Here is a tiny trained network, its code and every weight. The questions are about switching its units off for an input and a target symbol, where a switched-off unit gives its printed mean instead of its output.

import numpy as np


def w(rows, s, z=0):
    codes = np.array(rows[::2]) - 128.0
    scale = np.full(codes.shape[1], s)
    scale[-1] = z or s
    return codes * scale


def f(y):
    return np.maximum(y, 0)


def softmax(a):
    e = np.exp(a - a.max(-1, keepdims=True))
    return e / e.sum(-1, keepdims=True)


def log_softmax(a):
    a = a - a.max(-1, keepdims=True)
    return a - np.log(np.exp(a).sum(-1, keepdims=True))


def net(x, mask):
    ids = ['ΓΣΨβεζηλμξπτφ'.index(c) for c in x.split()]
    T = len(ids)
    res = E[ids] + P[:T]
    u = 0
    for l in range(2):
        q, k, v = (res @ M[l].T for M in (Q, K, V))
        z = softmax(np.where(np.tri(T) > 0, q @ k.T / 2**0.5, -1e9)) @ v
        res = res + np.where(mask[u], z, O[l][:, -1]) @ O[l][:, :-1]
        u += 1
        y = f(res @ A[l][:, :-1].T + A[l][:, -1])
        res = res + np.where(mask[u : u + 16], y, B[l][:, -1]) @ B[l][:, :-1]
        u += 16
    return log_softmax(res[-1] @ U[:, :-1].T + U[:, -1])


Q, K, V, O, A, B = {}, {}, {}, {}, {}, {}
E = w([
[183,189,121,135,133,119,132,82,192,117,44,134],'Γ',
[123,114,142,121,144,252,77,151,200,101,100,151],'Σ',
[163,100,157,102,106,171,120,94,116,87,127,211],'Ψ',
[119,133,160,79,149,56,117,151,166,129,56,166],'β',
[151,158,95,107,205,107,71,69,143,165,150,193],'ε',
[147,83,98,159,183,159,143,204,149,103,71,147],'ζ',
[135,195,147,83,122,156,86,158,172,106,141,63],'η',
[145,107,102,75,68,144,140,92,57,81,127,135],'λ',
[179,104,42,81,152,111,162,87,57,59,156,170],'μ',
[121,134,200,78,170,143,192,129,117,43,170,171],'ξ',
[110,203,191,132,47,89,190,140,159,65,95,172],'π',
[101,150,214,159,114,156,183,27,159,152,157,153],'τ',
[138,194,117,164,101,76,94,181,73,181,127,102],'φ',
],0.02)
P = w([
[168,86,99,64,68,126,175,181,219,183,189,153],'0',
[177,131,118,79,117,120,172,168,150,162,163,151],'1',
[155,152,111,95,140,117,152,146,104,134,139,147],'2',
[141,175,111,107,149,132,127,133,66,122,108,158],'3',
[136,193,114,114,171,150,106,112,49,108,73,171],'4',
[110,187,100,91,185,149,99,123,3,110,37,173],'5',
],0.012)
Q[0] = w([
[187,105,136,109,106,180,196,120,76,67,149,190],'L0H1',
[180,252,118,99,167,141,83,189,91,160,52,154],'L0H1',
],0.011)
K[0] = w([
[109,214,168,162,85,55,163,117,73,124,255,102],'L0H1',
[43,164,153,144,191,144,113,45,32,81,17,160],'L0H1',
],0.008)
V[0] = w([
[85,102,134,171,138,227,152,84,74,135,221,172],'L0H1',
[194,119,108,105,12,103,143,3,73,156,141,45],'L0H1',
],0.0051)
O[0] = w([
[165,153,136,171,144,170,185,178,46,87,239,101,1],'L0H1',
[205,1,127,52,208,222,162,62,51,207,11,54,73],'L0H1',
],0.0088,0.0015)
A[0] = w([
[59,96,129,102,120,138,25,165,119,146,79,82,172],'L0N1',
[114,155,191,43,141,157,170,52,188,121,176,130,148],'L0N2',
[202,88,155,125,108,104,123,193,157,159,145,93,79],'L0N3',
[214,135,106,149,110,145,115,206,87,89,253,122,90],'L0N4',
[96,94,160,151,117,55,159,162,131,44,127,152,74],'L0N5',
[49,212,190,77,99,146,158,106,175,43,165,118,138],'L0N6',
[166,117,84,72,109,129,179,117,66,129,112,145,73],'L0N7',
[60,182,136,182,132,83,78,172,192,147,97,107,65],'L0N8',
[78,172,133,176,81,100,118,109,195,114,131,155,102],'L0N9',
[132,113,51,121,178,141,102,223,108,111,134,118,181],'L0N10',
[155,169,198,66,87,238,166,176,108,119,71,74,145],'L0N11',
[118,162,112,202,78,150,56,216,203,128,174,144,94],'L0N12',
[160,165,107,177,138,133,100,43,136,216,130,107,132],'L0N13',
[170,199,124,42,157,160,78,103,156,75,93,179,252],'L0N14',
[135,97,119,132,170,218,76,185,173,87,49,123,126],'L0N15',
[113,100,146,155,51,102,165,117,111,85,212,174,33],'L0N16',
],0.0069,0.0024)
B[0] = w([
[219,106,60,177,162,55,70,74,149,196,112,141,166],'L0N1',
[132,53,133,129,77,86,70,173,59,142,171,139,185],'L0N2',
[145,123,154,126,134,165,117,196,179,130,165,117,152],'L0N3',
[66,153,153,99,132,241,93,177,147,57,93,128,194],'L0N4',
[205,144,36,128,100,158,87,115,102,153,80,138,160],'L0N5',
[109,89,31,138,83,97,83,103,101,127,107,59,199],'L0N6',
[130,88,146,179,137,134,147,130,141,64,143,196,184],'L0N7',
[101,90,108,102,224,81,140,114,116,94,62,154,187],'L0N8',
[75,36,119,149,185,134,172,105,93,125,24,62,170],'L0N9',
[173,200,112,178,123,187,153,102,101,133,185,100,176],'L0N10',
[96,90,173,254,110,37,68,146,169,81,168,69,193],'L0N11',
[119,163,82,60,210,107,208,122,169,79,109,86,188],'L0N12',
[134,196,166,159,170,141,174,200,165,156,120,136,163],'L0N13',
[200,125,146,157,120,91,122,46,80,72,168,114,251],'L0N14',
[211,175,81,133,107,52,112,117,93,170,151,71,163],'L0N15',
[197,102,131,97,97,132,116,108,132,162,23,114,162],'L0N16',
],0.0064,0.011)
Q[1] = w([
[108,15,106,68,103,141,101,61,127,77,233,149],'L1H1',
[205,127,75,180,139,55,27,134,1,98,120,140],'L1H1',
],0.0066)
K[1] = w([
[125,90,121,81,122,143,220,213,109,219,107,130],'L1H1',
[103,186,159,146,145,118,118,89,2,126,81,142],'L1H1',
],0.0067)
V[1] = w([
[193,138,149,117,119,174,188,50,116,84,79,213],'L1H1',
[100,62,172,125,2,83,93,126,164,71,123,67],'L1H1',
],0.0061)
O[1] = w([
[75,113,165,150,76,117,119,122,251,128,168,116,253],'L1H1',
[69,202,129,214,144,123,72,85,112,105,122,149,107],'L1H1',
],0.013,0.0031)
A[1] = w([
[152,124,121,166,190,158,69,91,150,235,140,97,3],'L1N1',
[169,83,209,187,154,107,116,78,142,153,171,78,145],'L1N2',
[11,152,143,165,190,230,116,191,120,59,240,132,166],'L1N3',
[106,54,242,107,83,198,71,188,186,120,213,153,113],'L1N4',
[159,61,123,19,60,129,127,81,69,112,147,218,110],'L1N5',
[91,189,105,164,202,220,94,165,85,127,105,64,52],'L1N6',
[82,63,180,100,227,58,230,118,145,162,80,183,5],'L1N7',
[202,116,140,145,188,117,120,87,84,148,118,116,167],'L1N8',
[53,96,154,175,126,68,128,31,161,161,151,203,132],'L1N9',
[128,152,69,92,66,82,20,211,88,136,116,126,142],'L1N10',
[62,196,138,192,144,181,72,119,167,122,188,180,132],'L1N11',
[87,172,189,161,46,142,161,150,196,137,254,93,124],'L1N12',
[159,143,51,152,134,115,176,145,123,93,143,39,93],'L1N13',
[113,102,150,198,171,80,167,134,196,199,150,27,146],'L1N14',
[133,118,148,106,129,53,74,94,126,234,83,96,67],'L1N15',
[127,155,134,70,142,162,168,184,166,126,236,65,138],'L1N16',
],0.0067,0.0035)
B[1] = w([
[105,183,142,186,126,61,227,167,94,49,90,122,155],'L1N1',
[53,104,126,78,147,150,175,181,145,151,138,71,213],'L1N2',
[155,103,253,91,192,182,155,36,140,173,80,152,243],'L1N3',
[175,157,48,132,228,71,126,118,159,212,43,74,212],'L1N4',
[76,145,146,204,149,97,150,218,173,72,111,148,231],'L1N5',
[38,55,73,152,103,162,187,136,141,168,178,128,200],'L1N6',
[61,123,141,102,41,147,55,95,7,138,100,154,175],'L1N7',
[100,94,93,181,93,151,115,125,92,161,159,107,246],'L1N8',
[81,92,124,74,108,114,181,157,164,211,214,109,219],'L1N9',
[175,131,136,138,114,178,185,92,232,120,172,147,244],'L1N10',
[206,190,152,87,62,52,168,134,18,133,65,151,254],'L1N11',
[128,122,22,147,84,237,81,134,122,98,119,152,226],'L1N12',
[154,94,164,115,111,106,108,98,130,146,107,114,224],'L1N13',
[105,138,186,104,158,129,21,207,100,34,99,152,187],'L1N14',
[164,131,168,163,165,215,119,115,170,112,120,166,210],'L1N15',
[69,165,160,60,106,92,106,92,37,101,229,143,174],'L1N16',
],0.0067,0.0096)
U = w([
[136,138,199,142,173,96,121,162,217,121,95,123,123],'Γ',
[84,110,76,129,154,176,187,147,186,124,117,113,104],'Σ',
[148,158,115,104,57,209,80,126,123,90,123,171,201],'Ψ',
[113,115,125,110,201,71,39,112,109,147,95,164,165],'β',
[141,163,133,46,143,39,105,117,89,137,223,152,241],'ε',
[122,128,83,73,114,92,138,149,82,125,71,69,5],'ζ',
[121,129,55,186,177,145,93,104,116,155,162,144,69],'η',
[122,99,154,185,136,100,111,215,89,71,98,133,96],'λ',
[110,130,88,124,113,146,63,188,133,139,113,121,121],'μ',
[141,133,209,109,239,103,168,78,104,126,101,117,96],'ξ',
[121,163,95,148,72,39,159,145,159,161,119,114,39],'π',
[67,48,145,124,62,168,145,125,88,219,178,81,234],'τ',
[253,110,121,108,118,97,132,122,135,223,87,97,183],'φ',
],0.0056,0.0027)

Each question gives the input, a string of symbols that net reads in full, and the target symbol t.
The units are the heads (2 rows each of Q, K, V and O) and the neurons (one row each of A and B). Each row of codes is followed by its name. A weight is (code - 128) times the scale printed after its matrix; where a second scale follows, it is the last column's (O, A, B and U).
mask holds one flag per unit, layer by layer, with each layer's heads first. A switched-off unit (its flag False) gives its mean, the last column of its rows in O or B, instead of its output. The means were averaged over made-up inputs and are rounded, as every weight is.
A unit's drop is (log p(t) with every unit on - log p(t) with that unit switched off) / (log p(t) with every unit on - log p(t) with every unit switched off).
The circuit of an input: a set's keep is (log p(t) with only the set's units on - log p(t) with every unit switched off) / (log p(t) with every unit on - log p(t) with every unit switched off). Starting from the 12 units with the biggest drops (on a tie, the unit counted first), units are removed one at a time, each time the one whose removal leaves the highest keep (on an exact tie, the one counted first), for as long as the keep stays at least 0.8.
circuit, biggest first: the units of the circuit, biggest drop first
unit that matters most: the unit with the biggest drop
k most important neurons: the k neurons with the biggest drops, biggest first
k most important neurons of layer l: the k neurons of layer l with the biggest drops, biggest first
input ξ Ψ Ψ, target Ψ: circuit, biggest first -> L0H1; L1N12; L1H1
input π ξ λ Σ η, target Σ: circuit, biggest first -> L0H1; L1N6; L0N12; L0N4
input φ λ ζ η, target ζ: circuit, biggest first -> L0H1; L0N12; L0N9; L0N6
input φ μ η, target μ: 3 most important neurons of layer 1 -> L1N12; L1N14; L1N4
input φ π φ, target π: most important neuron of layer 0 -> L0N14
input Ψ φ Γ η φ, target η: 3 most important neurons -> L0N14; L0N13; L0N11
input τ Ψ Σ π Ψ, target ε: 2 most important neurons of layer 1 -> L1N9; L1N11
input φ β φ ξ Σ, target ξ: circuit, biggest first -> L0H1; L0N12; L1N3
input φ ε Ψ β, target β: circuit, biggest first -> L0H1; L0N8; L1N7
input ζ π μ, target ε: 2 most important neurons -> L0N9; L1N9
input φ ζ φ, target ζ: 3 most important neurons of layer 0 -> L0N12; L0N8; L0N9
input Ψ Ψ λ, target τ: 3 most important neurons -> L0N11; L1N9; L1N2
input φ φ Ψ η, target Ψ: 3 most important neurons -> L1N12; L0N14; L0N11
input Ψ Σ μ, target Σ: 2 most important neurons of layer 1 -> L1N4; L1N12
input ξ φ ξ λ η, target λ: unit that matters most -> L0N11
input Ψ φ Ψ β φ, target β: 3 most important neurons -> L0N8; L1N7; L0N9
input φ Ψ ζ Ψ Σ Ψ, target φ: 4 most important neurons -> L1N4; L1N11; L1N3; L0N12
input φ μ λ φ, target λ: 2 most important neurons of layer 1 -> L1N14; L1N1
input Γ φ ξ τ, target τ: 2 most important neurons -> L1N9; L0N2
input Γ λ ζ, target λ: 3 most important neurons of layer 0 -> L0N11; L0N15; L0N7
input φ φ φ Ψ τ η, target τ: 2 most important neurons -> L1N6; L0N10
input Ψ φ φ φ Ψ ζ, target Ψ: 3 most important neurons -> L1N12; L0N14; L0N10
input τ τ ζ ξ ε φ, target ε: unit that matters most -> L1H1
input ζ Ψ φ φ Σ φ, target Σ: 2 most important neurons of layer 0 -> L0N14; L0N4
input φ φ φ λ Ψ Γ, target Γ: 2 most important neurons -> L1N14; L1N15
input Ψ η φ, target η: 2 most important neurons of layer 0 -> L0N14; L0N11
input φ η ζ η Σ ξ, target Ψ: most important neuron -> L0N5
input Ψ φ φ η λ φ, target λ: 4 most important neurons of layer 0 -> L0N14; L0N13; L0N11; L0N1
input φ Γ Ψ, target λ: 2 most important neurons -> L1N5; L0N14
